Small tables with named rows and columns. After each table, cells are looked up by row and column.

bazib:
	reguz	musaluz	pimak	zap
figage	0.5	-0.9	-0.5	0.9
kozap	0.6	0.0	0.1	-0.2
renoto	0.2	0.3	-0.1	0.1
zapi	0.1	0.1	-0.2	0.2
punomo	0.6	-0.1	0.2	-0.3
vikisa	0.1	0.5	-0.3	0.3
nul	0.5	-0.1	0.2	-0.3
pugosof	0.4	0.0	0.3	-0.3
vot	-0.4	-0.2	0.4	0.2
fimenol	-0.6	0.3	0.7	-0.2
rov	0.1	0.4	-0.2	0.2
vimoku	-0.7	0.3	0.7	-0.3

zap of figage is 0.9
zap of vikisa is 0.3
zap of zapi is 0.2
pimak of vikisa is -0.3
musaluz of figage is -0.9
reguz of vikisa is 0.1
musaluz of vikisa is 0.5
musaluz of fimenol is 0.3
pimak of fimenol is 0.7

guro =
	rede	fusinun	vikigu	kek	teras
virof	691	127	158	551	843
gabikap	279	238	606	838	220
lutafiv	516	811	585	221	272
rolu	555	734	224	285	833
rapu	708	459	517	594	649
zes	558	577	457	580	520
razutu	804	497	951	501	625

zes, vikigu -> 457
rolu, kek -> 285
zes, teras -> 520
razutu, rede -> 804
virof, vikigu -> 158
rapu, kek -> 594
lutafiv, fusinun -> 811
rapu, vikigu -> 517
rapu, fusinun -> 459
razutu, fusinun -> 497
gabikap, fusinun -> 238
lutafiv, kek -> 221
Row with the largest kek: gabikap

kefo:
	lub	duvifav	pev	piv	daf	nav	peg
tafov	108	81	161	53	29	50	128
kig	42	98	110	154	24	68	95
dela	111	88	105	55	90	97	94
kinu	55	124	84	133	46	165	46
tesol	59	111	71	133	72	135	58
bop	63	131	86	121	45	193	35
sekeb	39	109	79	162	49	108	68

tafov, lub -> 108
tafov, duvifav -> 81
kinu, peg -> 46
kig, daf -> 24
kig, piv -> 154
kig, peg -> 95
kinu, nav -> 165
bop, peg -> 35
tesol, peg -> 58
bop, lub -> 63
tafov, pev -> 161
bop, duvifav -> 131
bop, nav -> 193
kinu, duvifav -> 124
tesol, piv -> 133
tesol, daf -> 72
bop, pev -> 86
tesol, lub -> 59
kig, pev -> 110
tafov, nav -> 50
Row with the largest lub: dela

sitig =
columns: felef, nar, dedob, zis, res, muso, kopigiz, dafe, lav, bam
tasud: [45, 63, 68, 55, 25, 32, 51, -1, -19, -20]
niv: [-9, 14, 46, -27, 49, -29, -36, -24, -37, 64]
megir: [1, 16, 20, -8, 24, -3, -12, -7, -14, 23]
riru: [7, 16, 40, 5, 25, -9, 0, -12, -21, 23]
tolumo: [28, 30, -7, 36, -16, 43, 40, 19, 19, -50]
sopod: [-36, -40, -75, -54, -19, -9, -49, 10, 27, 13]
tudimi: [-1, -57, -25, 42, -61, -10, 49, 11, 29, -53]
nim: [-14, -9, -37, -29, -4, 3, -27, 7, 13, 8]
nav: [26, 60, 23, 11, 28, 36, 9, 6, -7, -5]
maboduz: [8, 19, 33, 5, 22, -2, 1, -8, -17, 17]
vuz: [-5, -14, -38, -4, -23, 11, 2, 14, 23, -21]
banupi: [3, -7, -30, 8, -24, 16, 13, 14, 22, -29]

lav of tudimi: 29
felef of nim: -14
muso of tolumo: 43
nar of sopod: -40
kopigiz of nav: 9
dafe of megir: -7

